Below are the code and all the weights of a small trained network. Each question names an input and a class and asks about switching units off, where a switched-off unit gives its printed mean instead of its output.

import numpy as np


def w(rows, s, z=0):
    codes = np.array(rows[::2]) - 128.0
    scale = np.full(codes.shape[1], s)
    scale[-1] = z or s
    return codes * scale


def norm(h):
    return h / np.sqrt((h * h).mean(-1, keepdims=True) + 1e-5)


def f(y):
    return y / 2 * (1 + np.tanh(0.7978845608 * (y + 0.044715 * y**3)))


def log_softmax(a):
    a = a - a.max(-1, keepdims=True)
    return a - np.log(np.exp(a).sum(-1, keepdims=True))


def net(x, mask):
    res = np.array(x, float).reshape(1, 5) / 4 @ E
    u = 0
    for l in range(3):
        y = f(norm(res) @ A[l][:, :-1].T + A[l][:, -1])
        res = res + np.where(mask[u : u + 12], y, B[l][:, -1]) @ B[l][:, :-1]
        u += 12
    return log_softmax(norm(res)[-1] @ U[:, :-1].T + U[:, -1])


A, B = {}, {}
E = w([
[108,189,154,191,104,103],'x0',
[131,131,110,99,65,116],'x1',
[145,171,2,171,142,122],'x2',
[185,124,129,161,98,196],'x3',
[126,127,128,127,129,126],'x4',
],0.0095)
A[0] = w([
[90,149,49,113,159,144,94],'L0N1',
[116,158,96,53,2,129,60],'L0N2',
[105,98,98,66,187,209,3],'L0N3',
[161,178,181,216,88,154,102],'L0N4',
[137,130,110,74,19,124,44],'L0N5',
[145,99,192,114,161,131,137],'L0N6',
[114,85,78,73,40,133,6],'L0N7',
[153,67,102,94,121,241,47],'L0N8',
[80,128,144,94,126,252,93],'L0N9',
[84,92,87,56,179,92,143],'L0N10',
[170,121,161,174,242,152,95],'L0N11',
[108,72,140,193,198,145,70],'L0N12',
],0.0083,0.0036)
B[0] = w([
[182,136,160,106,139,120,183],'L0N1',
[127,58,108,223,153,9,205],'L0N2',
[70,119,102,128,132,184,157],'L0N3',
[48,132,108,102,97,148,252],'L0N4',
[100,44,122,237,169,133,173],'L0N5',
[182,122,161,129,140,101,215],'L0N6',
[94,96,116,174,174,160,154],'L0N7',
[23,159,64,120,128,198,194],'L0N8',
[125,123,151,80,77,103,168],'L0N9',
[80,154,82,108,170,145,246],'L0N10',
[100,47,52,255,103,90,201],'L0N11',
[157,66,99,213,98,82,155],'L0N12',
],0.0082,0.0036)
A[1] = w([
[97,129,115,121,153,89,2],'L1N1',
[145,34,101,68,174,169,79],'L1N2',
[144,87,229,99,107,134,110],'L1N3',
[142,146,144,116,185,77,125],'L1N4',
[108,221,180,194,107,99,136],'L1N5',
[154,52,130,181,143,90,104],'L1N6',
[123,169,21,180,132,155,128],'L1N7',
[58,139,123,131,144,161,113],'L1N8',
[195,30,110,183,23,187,141],'L1N9',
[127,120,191,166,193,172,64],'L1N10',
[149,140,120,138,58,254,143],'L1N11',
[165,153,80,110,178,104,96],'L1N12',
],0.0093,0.005)
B[1] = w([
[104,166,159,137,151,144,119],'L1N1',
[92,102,69,175,18,185,176],'L1N2',
[235,87,150,55,127,199,195],'L1N3',
[75,145,150,88,155,35,148],'L1N4',
[110,92,37,87,111,254,202],'L1N5',
[129,91,140,231,127,56,175],'L1N6',
[186,56,253,79,112,142,254],'L1N7',
[108,189,132,77,121,214,157],'L1N8',
[89,177,168,133,176,3,237],'L1N9',
[157,59,63,183,57,122,125],'L1N10',
[70,185,192,16,191,65,194],'L1N11',
[153,133,180,112,152,172,150],'L1N12',
],0.0076,0.0063)
A[2] = w([
[246,137,112,92,134,146,90],'L2N1',
[171,99,69,193,159,118,22],'L2N2',
[98,73,122,94,110,168,153],'L2N3',
[185,173,52,131,162,159,167],'L2N4',
[51,187,149,88,134,137,180],'L2N5',
[230,186,67,116,184,118,87],'L2N6',
[214,68,149,105,148,131,55],'L2N7',
[90,114,71,104,106,186,1],'L2N8',
[63,164,113,162,52,197,95],'L2N9',
[100,62,117,181,176,156,163],'L2N10',
[79,83,128,125,177,96,211],'L2N11',
[106,86,148,103,52,92,99],'L2N12',
],0.011,0.0033)
B[2] = w([
[127,75,230,104,115,166,165],'L2N1',
[123,108,137,198,93,73,153],'L2N2',
[162,137,145,173,92,233,211],'L2N3',
[145,91,146,126,80,178,136],'L2N4',
[125,155,98,78,202,139,232],'L2N5',
[219,72,254,115,115,136,141],'L2N6',
[151,163,221,132,77,182,184],'L2N7',
[67,179,111,128,128,201,157],'L2N8',
[121,115,66,148,97,208,177],'L2N9',
[124,139,84,198,56,116,212],'L2N10',
[123,214,111,173,109,41,253],'L2N11',
[187,104,80,207,102,134,191],'L2N12',
],0.0099,0.0063)
U = w([
[225,61,213,108,81,159,51],'0',
[108,66,52,234,49,64,57],'1',
[20,154,14,107,69,254,1],'2',
[37,222,131,56,179,70,68],'3',
[81,168,127,143,101,142,232],'4',
],0.0097,0.0059)

Each question gives the input, the list of numbers given to net, and the class t.
The units are the neurons (one row each of A and B). Each row of codes is followed by its name. A weight is (code - 128) times the scale printed after its matrix; where a second scale follows, it is the last column's (A, B and U).
mask holds one flag per neuron, layer by layer. A switched-off neuron (its flag False) gives its mean, the last column of its row in B, instead of its output. The means were averaged over made-up inputs and are rounded, as every weight is.
A unit's drop is (log p(t) with every unit on - log p(t) with that unit switched off) / (log p(t) with every unit on - log p(t) with every unit switched off).
The circuit of an input: a set's keep is (log p(t) with only the set's units on - log p(t) with every unit switched off) / (log p(t) with every unit on - log p(t) with every unit switched off). Starting from the 12 units with the biggest drops (on a tie, the unit counted first), units are removed one at a time, each time the one whose removal leaves the highest keep (on an exact tie, the one counted first), for as long as the keep stays at least 0.8.
circuit, biggest first: the units of the circuit, biggest drop first
most important unit: the unit with the biggest drop
top k neurons: the k neurons with the biggest drops, biggest first
top k neurons in layer l: the k neurons of layer l with the biggest drops, biggest first
input [4,1,-4,-4,4], class 0: circuit, biggest first : (L1N3 L0N8 L1N9)
input [-7,7,-3,5,7], class 1: top 3 neurons in layer 1 : (L1N9 L1N5 L1N6)
input [3,7,-5,5,0], class 1: most important unit : L0N2
input [8,-2,8,-6,2], class 0: top 3 neurons in layer 1 : (L1N7 L1N2 L1N11)
input [-1,-1,4,-6,-3], class 3: top 3 neurons in layer 1 : (L1N4 L1N3 L1N5)
input [-3,2,1,7,6], class 3: circuit, biggest first : (L1N11 L1N9)
input [6,0,7,6,5], class 0: circuit, biggest first : (L1N7 L2N1)
input [8,5,3,7,2], class 2: top 2 neurons in layer 2 : (L2N9 L2N11)
input [-8,-8,-6,-2,4], class 1: circuit, biggest first : (L0N11 L2N10 L1N7)
input [8,-6,4,4,3], class 2: top 3 neurons : (L0N4 L0N2 L1N5)
input [-6,-7,0,7,-3], class 1: top 2 neurons : (L0N11 L0N12)
input [-4,-2,-5,7,-4], class 3: top 3 neurons : (L1N11 L0N8 L1N9)
input [8,-7,1,3,-6], class 2: top 2 neurons : (L0N4 L1N5)
input [1,6,8,-8,-6], class 0: top 3 neurons : (L2N6 L1N9 L1N11)
input [-8,5,-5,6,-3], class 2: most important unit : L0N8
input [0,7,5,-8,6], class 3: top 3 neurons : (L0N11 L0N10 L0N12)
input [-7,-5,-5,7,7], class 2: top 3 neurons in layer 0 : (L0N8 L0N2 L0N3)
input [2,-3,5,-6,4], class 3: circuit, biggest first : (L2N3 L2N12)
input [-4,6,-5,2,-5], class 1: circuit, biggest first : (L0N2 L1N7)
input [-8,-4,1,6,7], class 2: circuit, biggest first : (L0N8)
input [8,1,-6,-3,2], class 2: top 2 neurons : (L1N5 L1N7)
input [-4,4,-1,-2,-4], class 1: top 2 neurons : (L0N2 L0N5)
input [6,3,-2,4,-5], class 2: top 2 neurons : (L1N5 L2N9)
input [-4,-3,-3,0,-2], class 2: top 2 neurons : (L0N8 L0N2)
input [4,-7,8,-6,-2], class 0: top 2 neurons : (L2N6 L0N2)
input [3,-7,-6,7,0], class 1: top 2 neurons in layer 0 : (L0N11 L0N12)
input [-6,-1,-2,-4,-1], class 2: most important unit : L1N2
